Below are the code and all the weights of a small trained network. Each question names an input and a target symbol and asks about switching units off, where a switched-off unit gives its printed mean instead of its output.

import numpy as np


def w(rows, s, z=0):
    codes = np.array(rows[::2]) - 128.0
    scale = np.full(codes.shape[1], s)
    scale[-1] = z or s
    return codes * scale


def f(y):
    return y / 2 * (1 + np.tanh(0.7978845608 * (y + 0.044715 * y**3)))


def softmax(a):
    e = np.exp(a - a.max(-1, keepdims=True))
    return e / e.sum(-1, keepdims=True)


def log_softmax(a):
    a = a - a.max(-1, keepdims=True)
    return a - np.log(np.exp(a).sum(-1, keepdims=True))


def net(x, mask):
    ids = ['Ψαβεμπ'.index(c) for c in x.split()]
    T = len(ids)
    res = E[ids] + P[:T]
    u = 0
    for l in range(3):
        q, k, v = (res @ M[l].T for M in (Q, K, V))
        z = softmax(np.where(np.tri(T) > 0, q @ k.T / 2**0.5, -1e9)) @ v
        res = res + np.where(mask[u], z, O[l][:, -1]) @ O[l][:, :-1]
        u += 1
        y = f(res @ A[l][:, :-1].T + A[l][:, -1])
        res = res + np.where(mask[u : u + 8], y, B[l][:, -1]) @ B[l][:, :-1]
        u += 8
    return log_softmax(res[-1] @ U[:, :-1].T + U[:, -1])


Q, K, V, O, A, B = {}, {}, {}, {}, {}, {}
E = w([
[58,254,168,103,221],'Ψ',
[180,240,255,174,188],'α',
[129,86,123,69,154],'β',
[210,107,193,66,125],'ε',
[93,96,57,88,181],'μ',
[29,227,66,146,82],'π',
],0.015)
P = w([
[158,152,127,115,2],'0',
[145,157,120,111,60],'1',
[147,148,120,113,97],'2',
[151,145,124,112,123],'3',
[154,138,128,112,146],'4',
[155,128,128,109,164],'5',
[159,123,125,112,184],'6',
[163,122,122,114,202],'7',
[167,117,118,124,220],'8',
[171,112,110,127,236],'9',
[177,113,98,124,249],'10',
],0.01)
Q[0] = w([
[126,142,169,1,241],'0.h0',
[71,52,225,62,235],'0.h0',
],0.0049)
K[0] = w([
[1,189,109,72,228],'0.h0',
[196,96,171,119,146],'0.h0',
],0.0065)
V[0] = w([
[225,11,202,190,111],'0.h0',
[178,140,171,33,254],'0.h0',
],0.0046)
O[0] = w([
[69,122,131,215,141,3],'0.h0',
[172,164,48,254,190,237],'0.h0',
],0.0076,0.0042)
A[0] = w([
[149,112,131,216,50,104],'0.n0',
[96,152,114,140,99,127],'0.n1',
[85,122,104,216,83,100],'0.n2',
[229,65,125,131,134,231],'0.n3',
[203,73,126,128,254,254],'0.n4',
[140,142,136,170,80,151],'0.n5',
[71,164,38,197,27,174],'0.n6',
[182,170,35,135,134,179],'0.n7',
],0.0075,0.0036)
B[0] = w([
[97,75,142,159,115,120],'0.n0',
[131,134,159,138,104,127],'0.n1',
[97,106,180,156,128,119],'0.n2',
[158,210,105,107,114,181],'0.n3',
[190,166,37,99,119,247],'0.n4',
[169,125,160,133,116,129],'0.n5',
[122,119,150,208,137,144],'0.n6',
[2,136,119,176,115,176],'0.n7',
],0.0088,0.012)
Q[1] = w([
[255,248,16,143,159],'1.h0',
[163,174,78,71,224],'1.h0',
],0.0043)
K[1] = w([
[141,111,108,82,246],'1.h0',
[193,202,77,143,157],'1.h0',
],0.012)
V[1] = w([
[209,147,254,91,97],'1.h0',
[248,143,57,51,43],'1.h0',
],0.0066)
O[1] = w([
[173,162,1,182,251,130],'1.h0',
[103,30,186,214,118,252],'1.h0',
],0.0087,0.014)
A[1] = w([
[59,95,117,174,202,81],'1.n0',
[74,125,68,172,158,191],'1.n1',
[95,125,105,107,180,215],'1.n2',
[189,117,248,100,108,254],'1.n3',
[152,124,30,123,105,128],'1.n4',
[155,57,134,84,108,168],'1.n5',
[122,156,131,141,176,100],'1.n6',
[204,182,161,144,106,148],'1.n7',
],0.011,0.0041)
B[1] = w([
[136,142,161,162,41,151],'1.n0',
[115,127,125,180,127,197],'1.n1',
[181,70,132,151,132,154],'1.n2',
[64,166,250,83,96,163],'1.n3',
[140,160,53,115,94,171],'1.n4',
[161,143,134,93,164,167],'1.n5',
[102,98,128,104,114,185],'1.n6',
[95,110,127,91,148,254],'1.n7',
],0.012,0.0086)
Q[2] = w([
[155,227,215,146,39],'2.h0',
[159,255,76,213,54],'2.h0',
],0.0047)
K[2] = w([
[58,65,112,11,228],'2.h0',
[207,152,116,73,255],'2.h0',
],0.0037)
V[2] = w([
[45,191,189,191,131],'2.h0',
[185,52,216,108,253],'2.h0',
],0.005)
O[2] = w([
[181,254,102,192,114,254],'2.h0',
[91,41,63,93,197,232],'2.h0',
],0.0094,0.00077)
A[2] = w([
[91,90,218,49,112,212],'2.n0',
[178,15,126,83,50,216],'2.n1',
[149,182,114,162,82,139],'2.n2',
[159,165,15,55,141,110],'2.n3',
[85,163,254,30,78,51],'2.n4',
[67,86,154,213,117,17],'2.n5',
[169,224,136,143,69,230],'2.n6',
[95,171,137,63,253,253],'2.n7',
],0.0093,0.0051)
B[2] = w([
[108,210,204,137,138,165],'2.n0',
[103,119,170,145,121,186],'2.n1',
[105,119,132,119,146,164],'2.n2',
[146,176,95,75,91,190],'2.n3',
[255,147,35,162,86,172],'2.n4',
[85,165,81,60,129,172],'2.n5',
[67,105,135,113,246,206],'2.n6',
[153,71,147,115,56,254],'2.n7',
],0.0098)
U = w([
[121,147,152,1,142,2],'Ψ',
[179,152,37,134,124,59],'α',
[116,95,226,134,148,228],'β',
[156,71,132,238,136,247],'ε',
[159,188,148,166,107,20],'μ',
[129,188,138,132,214,181],'π',
],0.0084,0.0019)

Each question gives the input, a string of symbols that net reads in full, and the target symbol t.
The units are the heads (2 rows each of Q, K, V and O) and the neurons (one row each of A and B). Each row of codes is followed by its name. A weight is (code - 128) times the scale printed after its matrix; where a second scale follows, it is the last column's (O, A, B and U).
mask holds one flag per unit, layer by layer, with each layer's heads first. A switched-off unit (its flag False) gives its mean, the last column of its rows in O or B, instead of its output. The means were averaged over made-up inputs and are rounded, as every weight is.
A unit's drop is (log p(t) with every unit on - log p(t) with that unit switched off) / (log p(t) with every unit on - log p(t) with every unit switched off).
The circuit of an input: a set's keep is (log p(t) with only the set's units on - log p(t) with every unit switched off) / (log p(t) with every unit on - log p(t) with every unit switched off). Starting from the 12 units with the biggest drops (on a tie, the unit counted first), units are removed one at a time, each time the one whose removal leaves the highest keep (on an exact tie, the one counted first), for as long as the keep stays at least 0.8.
circuit, biggest first: the units of the circuit, biggest drop first
most important unit: the unit with the biggest drop
k most important neurons: the k neurons with the biggest drops, biggest first
top k neurons in layer l: the k neurons of layer l with the biggest drops, biggest first
input μ π ε β, target ε: circuit, biggest first : 1.h0, 1.n7, 2.n3
input μ α Ψ μ μ ε α β β Ψ μ, target Ψ: circuit, biggest first : 1.h0
input ε μ β, target μ: 2 most important neurons : 2.n4, 1.n3
input μ α β α α α π, target π: circuit, biggest first : 2.n7, 2.n6, 1.n7
input Ψ ε μ μ, target μ: 2 most important neurons : 0.n4, 2.n4
input β μ ε, target μ: circuit, biggest first : 2.n4, 1.n3, 2.n0
input ε β ε β ε α α α μ ε, target μ: circuit, biggest first : 1.h0, 2.n4, 1.n3, 2.n0
input ε ε β β Ψ α, target Ψ: circuit, biggest first : 1.h0, 1.n7
input β Ψ α α Ψ, target α: 4 most important neurons : 1.n3, 0.n3, 1.n2, 0.n7
input β π π α Ψ ε Ψ, target ε: 2 most important neurons : 0.n3, 0.n7
input ε ε ε β α α π ε ε Ψ ε, target Ψ: 3 most important neurons : 0.n4, 0.n3, 1.n4
input μ β μ Ψ π α α β, target α: 3 most important neurons : 0.n7, 1.n4, 2.n3
input Ψ ε π π μ α Ψ ε β α, target β: top 3 neurons in layer 2 : 2.n4, 2.n7, 2.n3
input β ε ε π μ, target π: most important unit : 2.h0
input β π Ψ μ μ α α ε, target α: circuit, biggest first : 1.n4, 0.n4
input α π μ π β β α β β Ψ β, target Ψ: 2 most important neurons : 1.n4, 1.n5
input ε α ε Ψ μ α μ π, target π: top 3 neurons in layer 0 : 0.n7, 0.n6, 0.n4
input π α β μ, target β: circuit, biggest first : 1.h0, 2.n1
input π α β β Ψ β ε μ, target ε: 4 most important neurons : 0.n7, 0.n3, 1.n3, 1.n7
input α ε μ β, target μ: circuit, biggest first : 1.h0, 2.n4, 1.n3, 2.n0
input β α ε β μ β ε ε, target ε: 3 most important neurons : 0.n4, 0.n3, 0.n7
input β ε α α ε β μ ε β β ε, target β: top 3 neurons in layer 1 : 1.n3, 1.n0, 1.n5
input ε β Ψ μ, target Ψ: circuit, biggest first : 1.h0
input β ε α β π μ, target π: 3 most important neurons : 2.n6, 1.n0, 1.n5
input Ψ α α π μ ε μ, target ε: circuit, biggest first : 0.n7, 2.n3, 1.n0
